Here is a tiny trained network, its code and every weight. The questions are about switching its units off for an input and a class, where a switched-off unit gives its printed mean instead of its output.

import numpy as np


def w(rows, s, z=0):
    codes = np.array(rows[::2]) - 128.0
    scale = np.full(codes.shape[1], s)
    scale[-1] = z or s
    return codes * scale


def f(y):
    return y / 2 * (1 + np.tanh(0.7978845608 * (y + 0.044715 * y**3)))


def log_softmax(a):
    a = a - a.max(-1, keepdims=True)
    return a - np.log(np.exp(a).sum(-1, keepdims=True))


def net(x, mask):
    res = np.array(x, float).reshape(1, 5) / 4 @ E
    y = f(res @ A[0][:, :-1].T + A[0][:, -1])
    res = res + np.where(mask, y, B[0][:, -1]) @ B[0][:, :-1]
    return log_softmax(res[-1] @ U[:, :-1].T + U[:, -1])


A, B = {}, {}
E = w([
[131,108,126,129,147,113,82,124,142,122,132,144],'x0',
[120,132,77,118,44,135,45,201,136,34,48,78],'x1',
[251,158,62,115,140,166,161,76,166,103,140,108],'x2',
[121,133,126,136,133,133,134,123,128,112,132,133],'x3',
[103,2,162,108,127,210,146,123,166,107,161,31],'x4',
],0.015)
A[0] = w([
[39,122,165,126,135,101,115,174,70,150,133,158,254],'N1',
[95,58,163,126,163,150,168,113,144,151,195,85,160],'N2',
[246,118,54,117,135,158,149,101,177,108,130,112,136],'N3',
[166,152,139,135,175,113,161,83,126,174,157,189,237],'N4',
[123,103,143,131,130,168,135,103,160,125,162,125,113],'N5',
[144,184,62,126,110,97,107,149,93,110,94,158,184],'N6',
[121,107,136,112,44,140,92,200,146,66,67,91,140],'N7',
],0.014,0.0088)
B[0] = w([
[34,115,219,178,106,148,196,98,180,160,41,223,238],'N1',
[138,67,211,48,118,169,81,169,210,101,150,158,241],'N2',
[244,180,149,73,147,104,114,49,88,110,108,10,228],'N3',
[185,161,129,160,97,95,148,73,143,201,224,172,246],'N4',
[172,115,117,88,189,162,106,124,166,89,118,123,174],'N5',
[170,183,63,159,98,44,102,223,115,186,40,173,212],'N6',
[51,131,155,207,195,100,90,184,118,26,123,67,255],'N7',
],0.011,0.027)
U = w([
[97,151,155,191,77,108,177,24,103,223,134,198,237],'0',
[99,48,150,83,97,206,154,162,170,141,156,200,246],'1',
[198,178,55,182,113,84,160,85,82,179,254,152,150],'2',
[181,114,132,44,160,202,137,78,140,143,181,107,73],'3',
[80,149,88,178,142,95,158,182,117,130,52,185,117],'4',
[24,79,144,181,170,183,105,158,127,90,184,101,63],'5',
[181,170,11,112,100,107,86,168,27,131,58,102,71],'6',
[144,126,130,123,191,155,127,91,87,37,110,45,2],'7',
],0.0099,0.003)

Each question gives the input, the list of numbers given to net, and the class t.
The units are the neurons (one row each of A and B). Each row of codes is followed by its name. A weight is (code - 128) times the scale printed after its matrix; where a second scale follows, it is the last column's (A, B and U).
mask holds one flag per neuron, in row order. A switched-off neuron (its flag False) gives its mean, the last column of its row in B, instead of its output. The means were averaged over made-up inputs and are rounded, as every weight is.
A unit's drop is (log p(t) with every unit on - log p(t) with that unit switched off) / (log p(t) with every unit on - log p(t) with every unit switched off).
The circuit of an input: a set's keep is (log p(t) with only the set's units on - log p(t) with every unit switched off) / (log p(t) with every unit on - log p(t) with every unit switched off). Starting from all 7 units, units are removed one at a time, each time the one whose removal leaves the highest keep (on an exact tie, the one counted first), for as long as the keep stays at least 0.8.
circuit, biggest first: the units of the circuit, biggest drop first
top k neurons: the k neurons with the biggest drops, biggest first
drop when u is switched off: that unit's drop, to one decimal
input [-7,-7,5,-8,3], class 3: top neuron : N2
input [6,0,1,5,6], class 3: top 2 neurons : N1, N7
input [-3,-1,0,-5,2], class 1: circuit, biggest first : N7, N4
input [-5,-2,1,4,1], class 3: top 3 neurons : N1, N6, N7
input [3,0,0,7,-5], class 0: top 2 neurons : N7, N3
input [-4,0,1,2,5], class 3: top 4 neurons : N1, N7, N2, N6
input [3,-3,-6,-4,1], class 1: top 2 neurons : N2, N3
input [-8,2,0,-8,4], class 5: circuit, biggest first : N3, N7
input [-6,5,-2,7,2], class 5: top 2 neurons : N7, N3
input [-5,0,3,2,3], class 3: top 2 neurons : N7, N6
input [1,0,2,5,-7], class 2: top 2 neurons : N4, N1
input [-4,7,1,5,-7], class 6: top 3 neurons : N1, N6, N2
input [-3,-7,3,-8,1], class 3: top 2 neurons : N2, N6
input [-7,7,5,-5,-2], class 6: circuit, biggest first : N6
input [-6,0,0,-1,3], class 1: top 2 neurons : N3, N7
input [2,1,7,-2,-2], class 6: top 2 neurons : N3, N6
input [1,-6,6,-6,1], class 3: top 2 neurons : N6, N2
input [6,0,-1,-7,-5], class 0: drop when N2 is switched off : 0.1
input [-4,0,-7,-2,-7], class 0: drop when N7 is switched off : 2.6
input [7,-8,-7,-4,5], class 1: circuit, biggest first : N2
input [1,-1,5,-4,-1], class 2: drop when N2 is switched off : 0.2
input [-8,-1,7,2,-7], class 2: drop when N4 is switched off : 7.0
